Below is a small trained network, with its code and all its weights. Each question gives an input and a target symbol and asks what happens when units are switched off, that is, made to give their printed mean instead of their output.

import numpy as np


def w(rows, s, z=0):
    codes = np.array(rows[::2]) - 128.0
    scale = np.full(codes.shape[1], s)
    scale[-1] = z or s
    return codes * scale


def f(y):
    return y / 2 * (1 + np.tanh(0.7978845608 * (y + 0.044715 * y**3)))


def softmax(a):
    e = np.exp(a - a.max(-1, keepdims=True))
    return e / e.sum(-1, keepdims=True)


def log_softmax(a):
    a = a - a.max(-1, keepdims=True)
    return a - np.log(np.exp(a).sum(-1, keepdims=True))


def net(x, mask):
    ids = ['αβγδζηξπστφψ'.index(c) for c in x.split()]
    T = len(ids)
    res = E[ids] + P[:T]
    r = res
    for j in range(3):
        rows = slice(2 * j, 2 * j + 2)
        q, k, v = (r @ M[0][rows].T for M in (Q, K, V))
        z = softmax(np.where(np.tri(T) > 0, q @ k.T / 2**0.5, -1e9)) @ v
        o = O[0][rows]
        res = res + np.where(mask[j], z, o[:, -1]) @ o[:, :-1]
    y = f(res @ A[0][:, :-1].T + A[0][:, -1])
    res = res + np.where(mask[3:19], y, B[0][:, -1]) @ B[0][:, :-1]
    return log_softmax(res[-1] @ U[:, :-1].T + U[:, -1])


Q, K, V, O, A, B = {}, {}, {}, {}, {}, {}
E = w([
[46,95,153,158],'α',
[163,169,130,104],'β',
[62,160,132,251],'γ',
[150,201,173,179],'δ',
[110,137,150,153],'ζ',
[94,81,177,73],'η',
[107,70,81,66],'ξ',
[154,88,40,122],'π',
[158,125,48,158],'σ',
[124,131,221,87],'τ',
[196,93,156,67],'φ',
[69,87,60,142],'ψ',
],0.025)
P = w([
[254,12,61,228],'0',
[170,95,50,177],'1',
[146,109,85,158],'2',
[140,111,99,150],'3',
[139,107,117,152],'4',
[137,106,129,154],'5',
[105,140,128,123],'6',
[101,151,130,117],'7',
[135,108,146,140],'8',
[86,154,135,113],'9',
[119,118,147,135],'10',
],0.0068)
Q[0] = w([
[42,23,84,119],'head 1',
[147,141,101,128],'head 1',
[202,145,103,54],'head 2',
[78,73,93,115],'head 2',
[99,87,246,107],'head 3',
[90,99,121,72],'head 3',
],0.011)
K[0] = w([
[64,194,167,101],'head 1',
[150,147,150,72],'head 1',
[137,175,118,7],'head 2',
[45,104,98,151],'head 2',
[78,180,121,225],'head 3',
[67,48,26,58],'head 3',
],0.011)
V[0] = w([
[143,150,78,89],'head 1',
[235,109,93,191],'head 1',
[21,81,63,49],'head 2',
[157,141,24,76],'head 2',
[92,212,162,254],'head 3',
[117,147,119,56],'head 3',
],0.0092)
O[0] = w([
[153,183,141,2,149],'head 1',
[48,189,39,61,254],'head 1',
[3,52,70,146,136],'head 2',
[192,129,109,148,219],'head 2',
[46,189,72,75,39],'head 3',
[232,100,130,29,105],'head 3',
],0.0056,0.0082)
A[0] = w([
[95,91,88,118,90],'neuron 1',
[51,168,201,180,44],'neuron 2',
[124,209,114,154,211],'neuron 3',
[126,110,176,142,108],'neuron 4',
[89,92,133,56,150],'neuron 5',
[95,199,223,98,126],'neuron 6',
[140,123,150,60,254],'neuron 7',
[89,92,88,149,50],'neuron 8',
[113,17,89,121,66],'neuron 9',
[82,128,132,86,107],'neuron 10',
[180,150,87,42,99],'neuron 11',
[135,67,157,136,210],'neuron 12',
[147,128,75,100,168],'neuron 13',
[145,93,181,189,110],'neuron 14',
[152,136,245,40,91],'neuron 15',
[165,118,93,128,228],'neuron 16',
],0.012,0.0078)
B[0] = w([
[218,184,116,105,167],'neuron 1',
[252,20,105,5,165],'neuron 2',
[160,186,238,195,205],'neuron 3',
[90,88,67,48,124],'neuron 4',
[189,169,144,185,150],'neuron 5',
[162,98,2,172,182],'neuron 6',
[108,67,189,115,189],'neuron 7',
[118,188,54,74,165],'neuron 8',
[111,239,139,32,238],'neuron 9',
[144,98,170,189,140],'neuron 10',
[191,63,101,117,210],'neuron 11',
[80,153,154,141,187],'neuron 12',
[215,104,176,215,222],'neuron 13',
[62,48,4,57,142],'neuron 14',
[6,104,9,146,162],'neuron 15',
[115,115,191,184,247],'neuron 16',
],0.0065,0.013)
U = w([
[130,108,93,77,82],'α',
[179,126,205,126,169],'β',
[135,155,125,150,95],'γ',
[147,209,136,171,73],'δ',
[69,157,197,199,249],'ζ',
[66,112,188,129,190],'η',
[168,169,184,30,72],'ξ',
[178,128,73,131,180],'π',
[136,114,87,247,100],'σ',
[79,96,56,213,113],'τ',
[158,42,160,126,90],'φ',
[108,188,86,120,105],'ψ',
],0.012,0.011)

Each question gives the input, a string of symbols that net reads in full, and the target symbol t.
The units are the heads (2 rows each of Q, K, V and O) and the neurons (one row each of A and B). Each row of codes is followed by its name. A weight is (code - 128) times the scale printed after its matrix; where a second scale follows, it is the last column's (O, A, B and U).
mask holds one flag per unit, heads first, then neurons. A switched-off unit (its flag False) gives its mean, the last column of its rows in O or B, instead of its output. The means were averaged over made-up inputs and are rounded, as every weight is.
A unit's drop is (log p(t) with every unit on - log p(t) with that unit switched off) / (log p(t) with every unit on - log p(t) with every unit switched off).
The circuit of an input: a set's keep is (log p(t) with only the set's units on - log p(t) with every unit switched off) / (log p(t) with every unit on - log p(t) with every unit switched off). Starting from the 12 units with the biggest drops (on a tie, the unit counted first), units are removed one at a time, each time the one whose removal leaves the highest keep (on an exact tie, the one counted first), for as long as the keep stays at least 0.8.
units of the circuit, in order: the units of the circuit, biggest drop first
k most important neurons: the k neurons with the biggest drops, biggest first
which heads matter: for each layer, one digit per head in row order, 1 if its drop is at least 0.15 and else 0, layers parted by /
drop when u is switched off: that unit's drop, to one decimal
input η π ξ δ π π τ, target τ: units of the circuit, in order -> neuron 6; neuron 15
input σ γ φ π δ β τ, target π: which heads matter -> 001
input σ π β σ φ φ ζ ξ, target ξ: which heads matter -> 011
input β π η β π π σ φ, target φ: which heads matter -> 000
input π π η η, target η: most important neuron -> neuron 12
input τ δ γ π π β σ α, target π: 2 most important neurons -> neuron 2; neuron 6
input φ β π β η, target η: which heads matter -> 100
input ζ φ π π π α ψ, target ψ: which heads matter -> 010
input δ σ π ξ ξ β π π β ζ γ, target π: which heads matter -> 000
input β π β φ π, target β: which heads matter -> 001
input β β φ π π ψ τ τ, target τ: units of the circuit, in order -> neuron 15; neuron 6
input π π π τ ψ σ φ σ π α, target α: 2 most important neurons -> neuron 2; neuron 14
input τ β β π π π φ, target φ: drop when neuron 11 is switched off -> 0.2
input π ζ β φ β π τ ζ α, target α: drop when neuron 3 is switched off -> 0.1
input φ β π π ψ η π π ζ τ δ, target δ: drop when neuron 6 is switched off -> 0.7
